Here is a tiny trained network, its code and every weight. The questions are about switching its units off for an input and a class, where a switched-off unit gives its printed mean instead of its output.

import numpy as np


def w(rows, s, z=0):
    codes = np.array(rows[::2]) - 128.0
    scale = np.full(codes.shape[1], s)
    scale[-1] = z or s
    return codes * scale


def norm(h):
    return h / np.sqrt((h * h).mean(-1, keepdims=True) + 1e-5)


def f(y):
    return y / 2 * (1 + np.tanh(0.7978845608 * (y + 0.044715 * y**3)))


def log_softmax(a):
    a = a - a.max(-1, keepdims=True)
    return a - np.log(np.exp(a).sum(-1, keepdims=True))


def net(x, mask):
    res = np.array(x, float).reshape(1, 8) / 4 @ E
    u = 0
    for l in range(4):
        y = f(norm(res) @ A[l][:, :-1].T + A[l][:, -1])
        res = res + np.where(mask[u : u + 10], y, B[l][:, -1]) @ B[l][:, :-1]
        u += 10
    return log_softmax(norm(res)[-1] @ U[:, :-1].T + U[:, -1])


A, B = {}, {}
E = w([
[71,110,149],'x0',
[115,124,133],'x1',
[89,90,56],'x2',
[74,1,168],'x3',
[157,138,118],'x4',
[161,139,116],'x5',
[159,137,118],'x6',
[130,128,126],'x7',
],0.009)
A[0] = w([
[182,175,95,210],'L0N0',
[106,142,90,34],'L0N1',
[236,81,121,254],'L0N2',
[75,166,147,19],'L0N3',
[68,7,240,114],'L0N4',
[183,120,158,153],'L0N5',
[152,26,153,73],'L0N6',
[157,41,139,39],'L0N7',
[138,145,113,23],'L0N8',
[197,100,105,149],'L0N9',
],0.015,0.0021)
B[0] = w([
[54,117,154,188],'L0N0',
[188,85,104,131],'L0N1',
[55,108,154,176],'L0N2',
[91,126,101,130],'L0N3',
[1,73,29,254],'L0N4',
[75,137,164,150],'L0N5',
[107,222,25,186],'L0N6',
[76,159,44,166],'L0N7',
[118,102,111,127],'L0N8',
[50,64,137,149],'L0N9',
],0.0087,0.012)
A[1] = w([
[134,181,228,129],'L1N0',
[141,81,57,143],'L1N1',
[114,212,124,66],'L1N2',
[196,237,81,91],'L1N3',
[133,134,161,51],'L1N4',
[175,50,62,213],'L1N5',
[61,180,159,141],'L1N6',
[113,42,32,144],'L1N7',
[158,109,169,2],'L1N8',
[2,180,178,134],'L1N9',
],0.01,0.0049)
B[1] = w([
[50,168,179,155],'L1N0',
[59,175,222,166],'L1N1',
[153,110,101,140],'L1N2',
[159,140,18,136],'L1N3',
[87,166,105,114],'L1N4',
[57,145,232,165],'L1N5',
[101,11,132,195],'L1N6',
[118,73,254,221],'L1N7',
[131,165,157,114],'L1N8',
[131,65,18,254],'L1N9',
],0.0071,0.0092)
A[2] = w([
[136,153,207,160],'L2N0',
[224,178,174,82],'L2N1',
[124,88,193,101],'L2N2',
[83,159,185,173],'L2N3',
[94,99,102,191],'L2N4',
[168,189,64,32],'L2N5',
[132,111,127,135],'L2N6',
[143,148,248,193],'L2N7',
[131,146,120,1],'L2N8',
[147,159,107,63],'L2N9',
],0.013,0.0038)
B[2] = w([
[91,156,254,128],'L2N0',
[28,131,108,123],'L2N1',
[109,180,118,140],'L2N2',
[122,105,182,172],'L2N3',
[112,85,164,254],'L2N4',
[152,145,89,128],'L2N5',
[107,110,159,134],'L2N6',
[90,90,210,143],'L2N7',
[136,132,73,108],'L2N8',
[159,170,63,112],'L2N9',
],0.0084,0.0079)
A[3] = w([
[42,87,177,171],'L3N0',
[149,2,109,163],'L3N1',
[161,184,137,148],'L3N2',
[125,184,108,101],'L3N3',
[193,180,107,133],'L3N4',
[215,50,75,96],'L3N5',
[124,135,133,44],'L3N6',
[85,119,167,3],'L3N7',
[141,165,217,94],'L3N8',
[90,205,101,163],'L3N9',
],0.0098,0.0057)
B[3] = w([
[68,82,177,245],'L3N0',
[52,133,207,193],'L3N1',
[228,142,63,117],'L3N2',
[133,150,2,119],'L3N3',
[154,125,44,119],'L3N4',
[37,105,125,123],'L3N5',
[139,162,91,114],'L3N6',
[116,125,154,123],'L3N7',
[99,184,157,126],'L3N8',
[170,61,48,145],'L3N9',
],0.0071,0.011)
U = w([
[171,125,54,254],'0',
[112,117,139,93],'1',
[131,89,130,60],'2',
[138,166,200,136],'3',
[208,6,136,124],'4',
[136,106,125,59],'5',
[146,139,135,98],'6',
],0.013,0.0053)

Each question gives the input, the list of numbers given to net, and the class t.
The units are the neurons (one row each of A and B). Each row of codes is followed by its name. A weight is (code - 128) times the scale printed after its matrix; where a second scale follows, it is the last column's (A, B and U).
mask holds one flag per neuron, layer by layer. A switched-off neuron (its flag False) gives its mean, the last column of its row in B, instead of its output. The means were averaged over made-up inputs and are rounded, as every weight is.
A unit's drop is (log p(t) with every unit on - log p(t) with that unit switched off) / (log p(t) with every unit on - log p(t) with every unit switched off).
The circuit of an input: a set's keep is (log p(t) with only the set's units on - log p(t) with every unit switched off) / (log p(t) with every unit on - log p(t) with every unit switched off). Starting from the 12 units with the biggest drops (on a tie, the unit counted first), units are removed one at a time, each time the one whose removal leaves the highest keep (on an exact tie, the one counted first), for as long as the keep stays at least 0.8.
units of the circuit, in order: the units of the circuit, biggest drop first
unit that matters most: the unit with the biggest drop
top k neurons: the k neurons with the biggest drops, biggest first
drop of u: that unit's drop, to one decimal
input [-2,4,-7,-7,4,-7,4,0], class 0: units of the circuit, in order : [L1N3 L3N9 L3N1 L0N4]
input [-6,4,2,-5,6,-3,3,8], class 4: top 3 neurons : [L0N0 L0N6 L0N4]
input [8,8,7,-8,-7,8,7,7], class 0: top 2 neurons : [L0N4 L0N2]
input [-6,1,7,1,-2,-4,0,-6], class 3: top 2 neurons : [L0N4 L1N9]
input [-2,7,-5,-8,7,-7,4,-8], class 0: top 2 neurons : [L1N7 L1N3]
input [4,4,-4,-6,3,-2,-1,5], class 0: unit that matters most : L1N7
input [6,4,8,-8,4,-7,5,-7], class 0: top 2 neurons : [L0N4 L0N9]
input [-3,0,8,-4,-4,-5,-5,8], class 3: top 2 neurons : [L0N6 L0N4]
input [-6,-4,7,-6,3,3,-3,5], class 3: units of the circuit, in order : [L0N4 L1N9]
input [4,0,4,-7,3,1,5,2], class 0: top 3 neurons : [L0N4 L1N7 L0N2]
input [4,7,7,-8,4,-4,2,-3], class 0: top 3 neurons : [L0N4 L0N2 L0N9]
input [2,-3,-5,-8,4,8,2,6], class 0: top 2 neurons : [L0N4 L1N3]
input [-6,-7,8,-2,-3,3,6,-8], class 3: drop of L0N4 : 0.4
input [-6,-3,8,-5,7,0,3,-8], class 3: drop of L1N0 : 0.0
input [-5,-2,7,2,4,2,4,-4], class 3: drop of L1N5 : 0.1
input [-3,0,7,-3,-2,-1,-5,2], class 3: drop of L0N4 : 0.4
